[ 97 113 130 107 138 106 137 174 110  80 117  91 158  95] = nima
[160  66 152 113 123 170 106 114  82  51  92 128 147 152] = mokif
[146 118  99  97 153 164 153 109 105 123  91 152 167 161] = Taku
[112 124 134 107 136  63 118 159 151  88 181 120  98 112] = gol
[159 151  88 107 134 136 124  63 118 112  86  58 140 142] = geri
next: [159 151  88 107 134 136 124  63 118 112] => [86 58]
chg gol: [112 124 134 107 137  63 118 159 151  88 181 120  98 112] => 5, [136]
chg Taku: [146 118  99  97 153 164 153 110 105 123  91 152 167 161] => 8, [109]
chg nima: [ 97 113 130 107 138 106 137 174 111  80 117  91 158  95] => 9, [110]
both Taku geri:  => [118]
next: [151  88 107] => [134 136]
chg nima: [ 97 113 130 107 138 106 137 174 110  80 117  90 158  95] => 12, [91]

[169 111 150 127 130 147 117 173 136 134 137 103 159 138 125 142 125 114
 119 119 128 140 153 121 128 147 144 122 113 112 123 155 144 129  92 134
 106 107 129 132 135 122 163 130 137 138 104 134 133  94 137 140 124] : vof
[ 96 128 128  94 124 178 140 110 139 140 139  83 181 147 123 149 114 102
 112 114 132 140 169 115 124 150 159 116  99 103 121 181 154 133  65 133
  86  90 132 144 137 118 185 134 149 151  89 143 140  72 139 147 122] : vazez
[169 111 150 127 130 147 117 173 136 134 137 103 159 138 125 142 125 114
 119 119 128 140 153 121 128 147 144 122 113 112 123 155 144 129  92 127
  96 124 144 152 133 115 126 130 134  83 115 115 177 136  91 143 139] : pavit
[ 99 116 119 128  97 126 147 143 125 154 117  79 170 158 128 128  67 100
 109 135 154  93 145 113 109  92 161 114  99 125 132 195 132 150  78 100
  78  88 140 185 118 122 161 149 170 164 111 164 155 101 109 138 128] : Tugip
chg pavit: [169 111 150 127 130 147 117 173 136 134 137 103 159 138 125 142 125 114
 119 118 128 140 153 121 128 147 144 122 113 112 123 155 144 129  92 127
  96 124 144 152 133 115 126 130 134  83 115 115 177 136  91 143 139] => 20, [119]
next: [178 140 110 139] => [140 139]

[124 131 126 130 119 136] : redus
[149 161 214 184 101 167] : pap
[184 147 193 162 120 147] : kored
both pap kored:  => [184]
chg kored: [184 146 193 162 120 147] => 2, [147]
chg pap: [148 161 214 184 101 167] => 1, [149]
next: [149 161 214] => [184 101]
chg redus: [124 131 126 130 119 137] => 6, [136]
chg pap: [149 161 214 184 100 167] => 5, [101]

[107 115  92  68 151 148 114] -> dosib
[ 79 139 125 180 133 107 107] -> kizag
[153 115  96  67 108 149 149] -> Buvod
[102 120  77  88 163 126 140] -> vaza
[115 115  96  67 148 149 133] -> bopu
[123 139 179 181  94 113 109] -> gezod
asked: [123 139 179 181  94 113 109] => gezod
chg bopu: [115 115  96  68 148 149 133] => 4, [67]
chg gezod: [123 139 179 182  94 113 109] => 4, [181]
chg Buvod: [153 115  95  67 108 149 149] => 3, [96]
next: [179 181  94] => [113 109]
both kizag dosib:  => [107]

[102 152 150 153 159 132 121 120 127] : zipeg
[168  99 124  91 173 122 106 148 145] : zod
[138 146 194 208 118 152 144 166 193] : zite
[170 142 119 171 105 166 153 104 187] : pev
[138 146 194 208 118 152  78 166 193] : kirup
[139 160 173 162 174 138 148 115 111] : beku
[121 128 144 115 121 102 192 141  88] : zafo
[136 159 123 116 160 122 134 101 162] : mef
[171 107 114 114 147 123 145 137 119] : Nim
[101 192 145 163 100 116 118  73 149] : buva
[138 100 114 150 161 158 109  85  93] : meti
both buva zafo:  => [192]
both meti buva:  => [100]

[120 115 121 109 130 172] : Mopug
[132 152 111 142 171 128] : guri
[122 101 159  96  84 131] : Ket
[110  87  92 121 138 128] : bap
[143 148 160 179 130  92] : mev
[ 64 141 131 143 132  99] : lol
[132 152 120 142 171 164] : Gopeg
both lol mev:  => [143]
chg Gopeg: [132 151 120 142 171 164] => 2, [152]
both Mopug mev:  => [130]
chg Gopeg: [132 152 120 142 172 164] => 5, [171]
both bap Mopug:  => [121]
chg bap: [109  87  92 121 138 128] => 1, [110]
chg Ket: [122 101 160  96  84 131] => 3, [159]

